Below are the code and all the weights of a small trained network. Each question names an input and a class and asks about switching units off, where a switched-off unit gives its printed mean instead of its output.

import numpy as np


def w(rows, s, z=0):
    codes = np.array(rows[::2]) - 128.0
    scale = np.full(codes.shape[1], s)
    scale[-1] = z or s
    return codes * scale


def f(y):
    return np.maximum(y, 0)


def log_softmax(a):
    a = a - a.max(-1, keepdims=True)
    return a - np.log(np.exp(a).sum(-1, keepdims=True))


def net(x, mask):
    res = np.array(x, float).reshape(1, 3) / 4 @ E
    y = f(res @ A[0][:, :-1].T + A[0][:, -1])
    res = res + np.where(mask, y, B[0][:, -1]) @ B[0][:, :-1]
    return log_softmax(res[-1] @ U[:, :-1].T + U[:, -1])


A, B = {}, {}
E = w([
[137,56,15,180,131,115,129],'x0',
[128,128,128,127,128,129,127],'x1',
[146,123,151,164,128,39,1],'x2',
],0.0071)
A[0] = w([
[125,104,76,160,120,69,69,77],'neuron 0',
[132,146,192,118,116,134,132,207],'neuron 1',
[140,133,135,141,123,95,73,128],'neuron 2',
[141,151,225,107,124,99,30,138],'neuron 3',
[138,116,118,132,123,134,107,107],'neuron 4',
[128,123,119,128,124,140,127,113],'neuron 5',
[129,143,174,94,128,162,169,197],'neuron 6',
[129,135,148,118,127,121,104,131],'neuron 7',
[126,133,174,117,137,117,92,135],'neuron 8',
[140,111,44,175,131,104,73,86],'neuron 9',
[123,122,145,97,128,130,142,156],'neuron 10',
[127,105,7,149,120,177,167,126],'neuron 11',
[137,123,90,161,116,114,93,77],'neuron 12',
[136,117,123,133,112,125,119,113],'neuron 13',
[120,117,94,140,122,147,147,128],'neuron 14',
[136,112,18,140,118,160,159,127],'neuron 15',
[129,128,127,126,122,123,130,109],'neuron 16',
[119,135,105,99,128,167,203,255],'neuron 17',
[132,150,175,109,123,114,83,151],'neuron 18',
[127,140,160,115,117,125,104,161],'neuron 19',
[125,154,193,76,117,195,174,207],'neuron 20',
],0.019,0.0039)
B[0] = w([
[139,165,131,149,105,107,67,207],'neuron 0',
[82,130,157,122,164,167,129,198],'neuron 1',
[109,142,124,189,128,128,119,188],'neuron 2',
[81,92,126,191,142,149,181,243],'neuron 3',
[129,132,132,127,120,123,117,142],'neuron 4',
[132,127,126,131,132,125,132,135],'neuron 5',
[111,158,150,95,137,142,92,212],'neuron 6',
[115,116,130,141,131,128,138,155],'neuron 7',
[107,109,122,146,133,142,148,175],'neuron 8',
[165,161,119,131,101,97,69,212],'neuron 9',
[115,128,136,114,131,132,108,158],'neuron 10',
[176,95,94,130,122,100,190,236],'neuron 11',
[141,152,127,132,118,114,94,169],'neuron 12',
[134,133,129,130,127,126,119,138],'neuron 13',
[134,119,115,124,121,120,154,166],'neuron 14',
[171,102,97,130,124,97,179,220],'neuron 15',
[129,132,127,129,131,127,130,128],'neuron 16',
[155,121,136,2,147,142,155,242],'neuron 17',
[100,110,134,155,141,145,155,188],'neuron 18',
[108,114,139,141,145,139,140,168],'neuron 19',
[98,170,158,79,137,146,68,249],'neuron 20',
],0.059,0.012)
U = w([
[103,175,190,47,151,178,66,254],'0',
[81,47,131,195,147,158,182,169],'1',
[172,55,90,103,120,111,206,60],'2',
[152,219,120,159,70,95,2,37],'3',
],0.0052,0.0008)

Each question gives the input, the list of numbers given to net, and the class t.
The units are the neurons (one row each of A and B). Each row of codes is followed by its name. A weight is (code - 128) times the scale printed after its matrix; where a second scale follows, it is the last column's (A, B and U).
mask holds one flag per neuron, in row order. A switched-off neuron (its flag False) gives its mean, the last column of its row in B, instead of its output. The means were averaged over made-up inputs and are rounded, as every weight is.
A unit's drop is (log p(t) with every unit on - log p(t) with that unit switched off) / (log p(t) with every unit on - log p(t) with every unit switched off).
The circuit of an input: a set's keep is (log p(t) with only the set's units on - log p(t) with every unit switched off) / (log p(t) with every unit on - log p(t) with every unit switched off). Starting from the 12 units with the biggest drops (on a tie, the unit counted first), units are removed one at a time, each time the one whose removal leaves the highest keep (on an exact tie, the one counted first), for as long as the keep stays at least 0.8.
units of the circuit, in order: the units of the circuit, biggest drop first
top k neurons: the k neurons with the biggest drops, biggest first
drop when u is switched off: that unit's drop, to one decimal
input [0,-3,1], class 1: units of the circuit, in order : (neuron 17)
input [1,2,6], class 3: top 2 neurons : (neuron 0; neuron 9)
input [-8,-6,1], class 1: top 2 neurons : (neuron 3; neuron 17)
input [8,-7,0], class 2: top 2 neurons : (neuron 11; neuron 15)
input [7,7,0], class 2: top 2 neurons : (neuron 11; neuron 15)
input [5,7,0], class 2: top 3 neurons : (neuron 11; neuron 20; neuron 15)
input [0,6,8], class 1: top 2 neurons : (neuron 3; neuron 20)
input [-8,4,2], class 1: drop when neuron 3 is switched off : 1.0
input [4,1,1], class 3: drop when neuron 17 is switched off : 0.1
input [2,1,-8], class 2: drop when neuron 11 is switched off : 1.1
input [-5,4,1], class 1: top 2 neurons : (neuron 3; neuron 17)
